Below is a small trained network, with its code and all its weights. Each question gives an input and a class and asks what happens when units are switched off, that is, made to give their printed mean instead of their output.

import numpy as np


def w(rows, s, z=0):
    codes = np.array(rows[::2]) - 128.0
    scale = np.full(codes.shape[1], s)
    scale[-1] = z or s
    return codes * scale


def norm(h):
    return h / np.sqrt((h * h).mean(-1, keepdims=True) + 1e-5)


def f(y):
    return np.maximum(y, 0)


def log_softmax(a):
    a = a - a.max(-1, keepdims=True)
    return a - np.log(np.exp(a).sum(-1, keepdims=True))


def net(x, mask):
    res = np.array(x, float).reshape(1, 4) / 4 @ E
    u = 0
    for l in range(3):
        y = f(norm(res) @ A[l][:, :-1].T + A[l][:, -1])
        res = res + np.where(mask[u : u + 7], y, B[l][:, -1]) @ B[l][:, :-1]
        u += 7
    return log_softmax(norm(res)[-1] @ U[:, :-1].T + U[:, -1])


A, B = {}, {}
E = w([
[165,158,122,150,75,117,147,3,176,84,149,156],'x0',
[168,145,180,104,150,168,172,111,133,182,139,106],'x1',
[152,146,67,126,111,191,53,100,79,172,178,143],'x2',
[100,145,141,177,153,100,106,147,189,173,136,158],'x3',
],0.0041)
A[0] = w([
[112,227,166,144,108,230,200,56,165,73,152,203,118],'L0N1',
[120,29,85,156,117,89,111,173,159,89,100,156,93],'L0N2',
[9,102,92,81,69,8,81,197,54,26,216,216,40],'L0N3',
[31,125,118,212,160,126,136,151,252,171,175,106,3],'L0N4',
[121,177,203,105,172,105,225,99,145,190,139,36,114],'L0N5',
[117,121,68,210,112,81,115,105,110,105,110,131,67],'L0N6',
[112,117,94,103,211,212,93,251,151,142,80,71,217],'L0N7',
],0.0029,0.0013)
B[0] = w([
[68,80,89,115,166,87,98,105,79,143,73,208,223],'L0N1',
[124,134,122,45,124,195,177,127,187,138,177,143,179],'L0N2',
[178,105,135,60,148,145,184,115,210,191,124,85,212],'L0N3',
[144,150,197,161,84,105,85,79,80,159,108,3,192],'L0N4',
[173,102,91,100,128,163,154,125,192,132,169,147,211],'L0N5',
[99,140,66,75,202,67,130,141,208,208,158,108,167],'L0N6',
[92,82,120,191,107,151,114,29,77,71,150,188,254],'L0N7',
],0.0047,0.0035)
A[1] = w([
[155,147,107,63,141,118,148,125,64,66,93,49,2],'L1N1',
[112,144,107,12,255,83,118,69,128,187,68,114,104],'L1N2',
[219,175,67,114,119,158,109,131,75,188,238,136,113],'L1N3',
[130,109,174,105,151,185,111,177,117,207,84,151,152],'L1N4',
[110,183,106,146,134,88,64,151,91,157,228,160,216],'L1N5',
[60,93,142,117,163,169,110,215,70,146,151,87,53],'L1N6',
[181,166,137,117,131,88,158,184,114,183,94,26,68],'L1N7',
],0.0038,0.00082)
B[1] = w([
[143,191,174,134,130,77,47,77,95,208,83,43,171],'L1N1',
[107,93,144,121,92,129,153,181,56,139,203,152,227],'L1N2',
[122,190,133,159,87,121,159,255,174,106,114,169,253],'L1N3',
[107,123,44,67,172,123,144,10,213,141,111,137,197],'L1N4',
[133,167,165,138,42,150,185,131,83,64,104,63,209],'L1N5',
[97,78,99,51,144,101,121,59,152,66,56,181,210],'L1N6',
[77,146,106,124,82,156,111,115,61,114,139,217,147],'L1N7',
],0.0048,0.0034)
A[2] = w([
[164,116,172,114,72,149,146,70,84,143,175,169,250],'L2N1',
[88,118,120,174,140,92,39,166,187,175,120,70,140],'L2N2',
[121,169,227,92,179,63,255,151,174,59,50,129,108],'L2N3',
[112,83,76,101,131,200,173,137,188,136,203,101,163],'L2N4',
[73,209,140,74,105,67,59,77,121,187,124,97,191],'L2N5',
[171,124,90,16,79,67,85,128,94,112,86,51,119],'L2N6',
[157,206,118,128,116,73,141,45,183,76,184,175,98],'L2N7',
],0.0039,0.0014)
B[2] = w([
[70,76,139,156,149,25,82,161,212,128,121,48,248],'L2N1',
[224,141,114,174,150,108,210,99,123,171,129,60,165],'L2N2',
[148,241,45,151,36,218,34,184,57,140,144,162,253],'L2N3',
[170,180,150,97,140,21,137,148,148,109,235,128,215],'L2N4',
[211,59,246,105,141,199,153,124,106,134,50,91,204],'L2N5',
[167,167,184,254,173,110,183,108,231,209,133,102,198],'L2N6',
[80,93,93,45,237,202,146,165,57,98,89,125,235],'L2N7',
],0.0044,0.0039)
U = w([
[40,50,88,40,204,157,119,39,96,74,59,191,139],'0',
[139,223,97,150,2,227,97,220,85,103,143,162,140],'1',
[181,125,99,55,179,96,217,149,212,190,220,115,139],'2',
[193,105,233,232,146,148,144,81,128,186,59,16,139],'3',
[112,52,210,184,88,45,95,156,95,78,235,126,123],'4',
[224,88,189,240,209,92,85,171,4,73,184,197,3],'5',
],0.0068,0.0071)

Each question gives the input, the list of numbers given to net, and the class t.
The units are the neurons (one row each of A and B). Each row of codes is followed by its name. A weight is (code - 128) times the scale printed after its matrix; where a second scale follows, it is the last column's (A, B and U).
mask holds one flag per neuron, layer by layer. A switched-off neuron (its flag False) gives its mean, the last column of its row in B, instead of its output. The means were averaged over made-up inputs and are rounded, as every weight is.
A unit's drop is (log p(t) with every unit on - log p(t) with that unit switched off) / (log p(t) with every unit on - log p(t) with every unit switched off).
The circuit of an input: a set's keep is (log p(t) with only the set's units on - log p(t) with every unit switched off) / (log p(t) with every unit on - log p(t) with every unit switched off). Starting from the 12 units with the biggest drops (on a tie, the unit counted first), units are removed one at a time, each time the one whose removal leaves the highest keep (on an exact tie, the one counted first), for as long as the keep stays at least 0.8.
circuit, biggest first: the units of the circuit, biggest drop first
unit that matters most: the unit with the biggest drop
top k neurons: the k neurons with the biggest drops, biggest first
top k neurons in layer l: the k neurons of layer l with the biggest drops, biggest first
input [-4,-3,-5,4], class 1: circuit, biggest first	[L2N3]
input [3,-7,-6,-2], class 2: circuit, biggest first	[L0N3 L0N7]
input [3,-4,-6,8], class 3: circuit, biggest first	[L0N4 L2N2]
input [7,5,-2,-3], class 0: top 2 neurons	[L0N1 L2N7]
input [-5,-5,4,6], class 3: top 4 neurons in layer 2	[L2N2 L2N5 L2N7 L2N3]
input [5,4,1,-3], class 0: top 3 neurons	[L0N3 L0N1 L2N7]
input [3,-5,-1,5], class 2: top 3 neurons	[L0N3 L0N2 L0N6]
input [5,3,5,0], class 0: top 2 neurons in layer 0	[L0N1 L0N3]
input [-5,-6,0,-5], class 2: circuit, biggest first	[L0N3 L2N6]
input [-7,5,5,8], class 3: top 2 neurons	[L0N4 L0N1]
input [-4,-4,-5,-8], class 3: circuit, biggest first	[L1N1 L2N6]
input [3,2,3,2], class 4: circuit, biggest first	[L0N1 L1N2 L1N4 L2N1]
input [7,2,3,-6], class 0: top 2 neurons	[L0N4 L2N7]
input [8,-1,-6,4], class 0: circuit, biggest first	[L2N7]
input [5,-7,-3,-7], class 2: circuit, biggest first	[L0N3 L2N6 L0N7]
input [-2,-7,-3,-7], class 2: top 2 neurons	[L0N3 L0N2]
input [5,-8,4,1], class 2: top 3 neurons in layer 0	[L0N3 L0N6 L0N7]
input [-4,-7,4,-7], class 2: top 2 neurons	[L0N3 L0N4]
input [-5,-7,-2,-5], class 2: top 2 neurons	[L0N3 L0N2]
input [-8,7,5,5], class 0: unit that matters most	L1N6
input [2,3,-3,3], class 4: top 4 neurons in layer 0	[L0N1 L0N4 L0N7 L0N3]
input [-5,-8,6,-4], class 2: circuit, biggest first	[L0N3 L2N6]
input [-8,0,-7,7], class 0: circuit, biggest first	[L1N6 L1N4 L0N7]
input [-6,-2,-5,-1], class 0: top 2 neurons in layer 1	[L1N6 L1N3]
input [-4,-1,0,-6], class 3: top 3 neurons	[L1N1 L2N6 L0N1]
